Here is a tiny trained network, its code and every weight. The questions are about switching its units off for an input and a class, where a switched-off unit gives its printed mean instead of its output.

import numpy as np


def w(rows, s, z=0):
    codes = np.array(rows[::2]) - 128.0
    scale = np.full(codes.shape[1], s)
    scale[-1] = z or s
    return codes * scale


def norm(h):
    return h / np.sqrt((h * h).mean(-1, keepdims=True) + 1e-5)


def f(y):
    return y / 2 * (1 + np.tanh(0.7978845608 * (y + 0.044715 * y**3)))


def log_softmax(a):
    a = a - a.max(-1, keepdims=True)
    return a - np.log(np.exp(a).sum(-1, keepdims=True))


def net(x, mask):
    res = np.array(x, float).reshape(1, 5) / 4 @ E
    u = 0
    for l in range(4):
        y = f(norm(res) @ A[l][:, :-1].T + A[l][:, -1])
        res = res + np.where(mask[u : u + 5], y, B[l][:, -1]) @ B[l][:, :-1]
        u += 5
    return log_softmax(norm(res)[-1] @ U[:, :-1].T + U[:, -1])


A, B = {}, {}
E = w([
[169,65,233,172,104,44,43,228,128,100,113,96],'x0',
[156,134,18,236,160,73,133,127,115,21,80,58],'x1',
[200,225,148,133,197,51,97,133,210,229,245,221],'x2',
[157,252,102,46,179,70,89,104,173,204,43,78],'x3',
[146,196,59,174,101,123,108,53,74,42,110,97],'x4',
],0.0032)
A[0] = w([
[185,61,226,156,81,78,31,151,132,45,77,121,84],'L0N0',
[155,126,75,107,112,111,184,190,196,155,122,116,48],'L0N1',
[110,143,154,159,253,105,101,242,218,177,235,189,6],'L0N2',
[129,210,98,41,217,179,142,126,179,172,158,71,73],'L0N3',
[65,19,183,93,126,118,119,121,123,47,54,54,73],'L0N4',
],0.0034,0.002)
B[0] = w([
[119,172,117,63,91,101,128,190,130,235,137,125,223],'L0N0',
[142,112,184,149,103,104,107,146,135,88,75,132,114],'L0N1',
[225,79,170,216,157,79,109,146,60,82,65,185,252],'L0N2',
[51,153,141,88,135,123,154,134,151,143,122,140,244],'L0N3',
[117,137,106,189,66,253,119,223,29,174,170,94,245],'L0N4',
],0.0061,0.0021)
A[1] = w([
[157,214,103,120,103,19,75,144,167,87,40,51,59],'L1N0',
[136,196,92,117,236,113,121,65,155,113,67,200,66],'L1N1',
[221,87,187,106,113,79,119,142,170,204,119,241,4],'L1N2',
[116,161,254,64,146,38,100,167,129,230,83,174,206],'L1N3',
[68,126,199,107,83,154,189,107,96,115,206,195,137],'L1N4',
],0.0044,0.0015)
B[1] = w([
[78,127,96,164,120,223,104,52,122,150,239,222,178],'L1N0',
[36,149,83,38,98,230,117,161,143,128,103,199,199],'L1N1',
[132,100,92,7,175,85,239,56,198,110,35,63,204],'L1N2',
[80,157,128,114,154,129,48,201,253,148,92,16,255],'L1N3',
[63,243,29,82,157,31,135,120,135,119,43,177,179],'L1N4',
],0.0045,0.0055)
A[2] = w([
[45,118,131,108,65,183,164,56,88,129,146,255,110],'L2N0',
[159,113,115,131,41,141,169,145,45,76,86,31,12],'L2N1',
[153,182,67,155,142,97,148,118,89,141,119,76,8],'L2N2',
[92,113,100,70,203,181,185,120,138,146,42,88,184],'L2N3',
[244,33,195,135,220,29,179,51,133,140,103,144,1],'L2N4',
],0.0049,0.00072)
B[2] = w([
[101,133,139,82,184,79,106,58,117,76,91,228,244],'L2N0',
[177,87,168,177,78,159,117,93,206,143,140,132,203],'L2N1',
[80,164,110,141,138,176,86,49,155,93,85,144,135],'L2N2',
[145,135,137,163,138,60,82,79,175,60,172,93,254],'L2N3',
[254,135,166,194,135,113,223,151,71,107,56,208,175],'L2N4',
],0.0069,0.0045)
A[3] = w([
[121,162,92,108,207,65,140,54,58,70,138,167,127],'L3N0',
[159,128,238,92,144,103,184,145,80,81,83,185,67],'L3N1',
[113,75,149,165,105,118,142,110,136,59,81,89,1],'L3N2',
[149,88,93,170,172,82,254,163,141,72,152,158,157],'L3N3',
[189,216,74,106,199,139,80,85,171,153,160,195,125],'L3N4',
],0.0054,0.0012)
B[3] = w([
[104,165,115,152,183,174,107,167,3,123,108,105,246],'L3N0',
[146,175,41,150,180,86,209,175,158,146,50,228,161],'L3N1',
[156,139,106,145,41,95,114,96,150,112,135,104,141],'L3N2',
[154,119,253,147,133,139,79,140,69,204,125,17,163],'L3N3',
[163,57,163,147,103,123,146,169,78,101,102,49,253],'L3N4',
],0.0063,0.0054)
U = w([
[85,163,137,32,178,66,82,179,255,147,94,63,186],'0',
[184,121,110,145,116,73,147,86,146,142,237,173,39],'1',
[62,172,71,103,233,164,107,72,17,37,95,165,180],'2',
[99,98,111,65,86,164,159,157,124,150,135,254,80],'3',
[168,124,113,89,124,106,188,96,157,124,204,168,2],'4',
[254,118,170,165,194,39,210,178,136,143,44,170,140],'5',
[128,82,77,213,31,196,100,25,167,57,149,121,146],'6',
[151,82,175,174,56,184,103,254,73,181,141,31,174],'7',
],0.0085,0.0042)

Each question gives the input, the list of numbers given to net, and the class t.
The units are the neurons (one row each of A and B). Each row of codes is followed by its name. A weight is (code - 128) times the scale printed after its matrix; where a second scale follows, it is the last column's (A, B and U).
mask holds one flag per neuron, layer by layer. A switched-off neuron (its flag False) gives its mean, the last column of its row in B, instead of its output. The means were averaged over made-up inputs and are rounded, as every weight is.
A unit's drop is (log p(t) with every unit on - log p(t) with that unit switched off) / (log p(t) with every unit on - log p(t) with every unit switched off).
The circuit of an input: a set's keep is (log p(t) with only the set's units on - log p(t) with every unit switched off) / (log p(t) with every unit on - log p(t) with every unit switched off). Starting from the 12 units with the biggest drops (on a tie, the unit counted first), units are removed one at a time, each time the one whose removal leaves the highest keep (on an exact tie, the one counted first), for as long as the keep stays at least 0.8.
units of the circuit, in order: the units of the circuit, biggest drop first
k most important neurons: the k neurons with the biggest drops, biggest first
k most important neurons of layer l: the k neurons of layer l with the biggest drops, biggest first
drop of u: that unit's drop, to one decimal
input [8,2,5,4,8], class 7: units of the circuit, in order	(L1N0 L3N4)
input [5,5,-7,7,-3], class 7: units of the circuit, in order	(L0N4)
input [-2,4,7,-6,6], class 7: units of the circuit, in order	(L3N3 L2N0)
input [4,-5,7,3,0], class 5: 3 most important neurons	(L0N2 L2N4 L1N2)
input [-8,3,5,-4,-6], class 5: 3 most important neurons of layer 0	(L0N2 L0N1 L0N4)
input [-3,4,4,8,1], class 2: 3 most important neurons of layer 1	(L1N0 L1N1 L1N2)
input [6,4,3,3,8], class 6: 2 most important neurons	(L0N0 L1N4)
input [6,-4,1,-8,1], class 0: 3 most important neurons	(L0N0 L1N4 L3N4)
input [5,-1,1,5,7], class 7: 3 most important neurons	(L1N0 L3N4 L1N2)
input [1,1,-3,-3,3], class 6: 3 most important neurons	(L2N1 L1N3 L3N4)
input [5,-8,8,0,5], class 5: 3 most important neurons	(L0N2 L2N4 L1N2)
input [-3,4,-1,0,-4], class 6: 2 most important neurons of layer 1	(L1N0 L1N3)
input [5,6,5,4,4], class 7: 2 most important neurons of layer 2	(L2N0 L2N3)
input [-5,8,-2,-1,6], class 6: units of the circuit, in order	(L2N1 L1N4)
input [2,7,3,8,1], class 2: units of the circuit, in order	(L1N0)
input [4,6,4,5,5], class 2: 3 most important neurons of layer 1	(L1N0 L1N3 L1N1)
input [6,3,2,1,-2], class 0: 2 most important neurons	(L0N0 L1N3)
input [2,-3,-3,-5,-4], class 3: 4 most important neurons	(L1N3 L0N4 L1N4 L3N4)
input [5,-8,2,-3,2], class 0: 2 most important neurons	(L1N3 L0N0)
input [-8,4,7,-3,-8], class 5: units of the circuit, in order	(L0N2)
input [-2,0,6,5,6], class 2: 2 most important neurons	(L0N0 L1N0)
input [7,-6,4,0,-3], class 5: 2 most important neurons of layer 0	(L0N2 L0N3)
input [-3,1,6,0,-7], class 5: drop of L2N4	0.3
input [-3,8,-4,-4,2], class 6: drop of L1N1	0.0
input [4,-4,5,1,-3], class 5: drop of L0N2	3.1
